Here is a tiny trained network, its code and every weight. The questions are about switching its units off for an input and a class, where a switched-off unit gives its printed mean instead of its output.

import numpy as np


def w(rows, s, z=0):
    codes = np.array(rows[::2]) - 128.0
    scale = np.full(codes.shape[1], s)
    scale[-1] = z or s
    return codes * scale


def norm(h):
    return h / np.sqrt((h * h).mean(-1, keepdims=True) + 1e-5)


def f(y):
    return np.maximum(y, 0)


def log_softmax(a):
    a = a - a.max(-1, keepdims=True)
    return a - np.log(np.exp(a).sum(-1, keepdims=True))


def net(x, mask):
    res = np.array(x, float).reshape(1, 7) / 4 @ E
    u = 0
    for l in range(2):
        y = f(norm(res) @ A[l][:, :-1].T + A[l][:, -1])
        res = res + np.where(mask[u : u + 12], y, B[l][:, -1]) @ B[l][:, :-1]
        u += 12
    return log_softmax(norm(res)[-1] @ U[:, :-1].T + U[:, -1])


A, B = {}, {}
E = w([
[146,146,244,60,81,100,80],'x0',
[133,114,126,125,125,125,110],'x1',
[127,119,127,128,127,124,114],'x2',
[173,150,51,155,4,162,105],'x3',
[126,133,128,128,129,127,133],'x4',
[130,127,128,129,129,128,127],'x5',
[113,55,165,41,61,204,143],'x6',
],0.0019)
A[0] = w([
[108,183,176,115,96,110,80,142],'L0N0',
[103,124,171,84,183,117,134,62],'L0N1',
[125,122,108,46,109,85,144,146],'L0N2',
[131,131,165,151,252,40,109,180],'L0N3',
[97,58,169,97,181,132,173,97],'L0N4',
[93,167,145,114,182,70,103,59],'L0N5',
[200,219,206,134,125,80,73,87],'L0N6',
[167,157,209,134,103,101,108,206],'L0N7',
[149,136,137,147,94,173,67,155],'L0N8',
[116,58,189,126,171,180,168,122],'L0N9',
[78,170,202,90,190,74,119,12],'L0N10',
[110,211,118,163,120,155,84,136],'L0N11',
],0.0038,0.0011)
B[0] = w([
[153,100,131,1,106,68,167,183],'L0N0',
[101,57,199,211,48,101,149,175],'L0N1',
[117,166,140,177,174,133,121,153],'L0N2',
[79,242,68,32,74,251,93,252],'L0N3',
[91,118,69,206,144,16,170,183],'L0N4',
[178,157,112,54,166,205,63,182],'L0N5',
[152,65,60,83,78,11,236,213],'L0N6',
[149,121,232,43,58,177,171,201],'L0N7',
[184,172,115,68,216,93,186,173],'L0N8',
[138,98,84,165,158,52,112,178],'L0N9',
[177,86,158,190,47,238,87,199],'L0N10',
[175,83,77,134,128,46,128,175],'L0N11',
],0.0024,0.0038)
A[1] = w([
[108,225,100,118,214,161,93,152],'L1N0',
[142,92,74,221,153,57,139,131],'L1N1',
[116,119,120,175,93,234,122,44],'L1N2',
[82,76,170,114,190,108,139,246],'L1N3',
[146,140,21,132,131,195,127,160],'L1N4',
[53,74,125,197,173,117,161,148],'L1N5',
[158,80,142,123,18,95,201,139],'L1N6',
[122,142,206,75,94,168,118,122],'L1N7',
[135,168,217,52,99,162,116,127],'L1N8',
[143,91,253,160,148,87,116,44],'L1N9',
[134,84,145,169,66,163,111,145],'L1N10',
[179,192,130,199,95,88,110,164],'L1N11',
],0.0042,0.0013)
B[1] = w([
[101,48,195,141,134,146,162,205],'L1N0',
[184,194,180,97,86,188,96,202],'L1N1',
[105,113,154,57,191,63,150,161],'L1N2',
[152,111,60,76,127,91,172,171],'L1N3',
[66,114,217,145,166,124,95,251],'L1N4',
[193,113,86,80,63,51,127,177],'L1N5',
[66,106,123,144,195,135,134,253],'L1N6',
[164,198,106,223,129,156,84,214],'L1N7',
[160,167,84,207,111,157,80,237],'L1N8',
[14,85,116,118,252,151,155,157],'L1N9',
[108,142,162,143,197,98,163,162],'L1N10',
[164,123,106,114,78,145,137,177],'L1N11',
],0.004,0.0038)
U = w([
[23,67,177,141,227,149,146,65],'0',
[188,206,149,183,75,185,78,39],'1',
[185,79,56,58,76,2,202,250],'2',
],0.0086,0.00018)

Each question gives the input, the list of numbers given to net, and the class t.
The units are the neurons (one row each of A and B). Each row of codes is followed by its name. A weight is (code - 128) times the scale printed after its matrix; where a second scale follows, it is the last column's (A, B and U).
mask holds one flag per neuron, layer by layer. A switched-off neuron (its flag False) gives its mean, the last column of its row in B, instead of its output. The means were averaged over made-up inputs and are rounded, as every weight is.
A unit's drop is (log p(t) with every unit on - log p(t) with that unit switched off) / (log p(t) with every unit on - log p(t) with every unit switched off).
The circuit of an input: a set's keep is (log p(t) with only the set's units on - log p(t) with every unit switched off) / (log p(t) with every unit on - log p(t) with every unit switched off). Starting from the 12 units with the biggest drops (on a tie, the unit counted first), units are removed one at a time, each time the one whose removal leaves the highest keep (on an exact tie, the one counted first), for as long as the keep stays at least 0.8.
units of the circuit, in order: the units of the circuit, biggest drop first
top k neurons: the k neurons with the biggest drops, biggest first
top k neurons in layer l: the k neurons of layer l with the biggest drops, biggest first
drop of u: that unit's drop, to one decimal
input [8,3,-5,-7,-8,5,-2], class 1: top 3 neurons -> [L0N3 L1N8 L1N7]
input [7,1,8,2,-5,8,-7], class 2: top neuron -> [L0N6]
input [8,-8,6,-7,1,3,-1], class 1: units of the circuit, in order -> [L1N8 L0N10]
input [1,5,-7,-5,5,2,-8], class 1: top 4 neurons in layer 1 -> [L1N6 L1N9 L1N8 L1N2]
input [0,7,-6,-3,8,-1,1], class 2: top 3 neurons in layer 0 -> [L0N4 L0N9 L0N1]
input [1,-4,-3,-4,-4,-7,-1], class 1: top 2 neurons in layer 0 -> [L0N3 L0N5]
input [7,0,2,1,-3,7,-2], class 2: top 2 neurons -> [L0N6 L0N0]
input [7,-4,8,-3,-3,7,-1], class 1: top 2 neurons in layer 1 -> [L1N8 L1N7]
input [-8,1,-7,-3,6,2,1], class 2: top 4 neurons -> [L1N5 L1N6 L0N5 L0N3]
input [6,0,1,8,5,5,-2], class 2: top 2 neurons -> [L0N6 L0N3]
input [5,-4,0,-7,2,4,-8], class 1: drop of L0N3 -> 1.1
input [5,1,8,-5,-6,-3,-4], class 1: drop of L0N3 -> 0.9
input [-2,1,-2,-8,-5,1,2], class 2: drop of L0N4 -> 0.2
input [5,4,7,-4,3,5,-8], class 1: top neuron -> [L0N3]
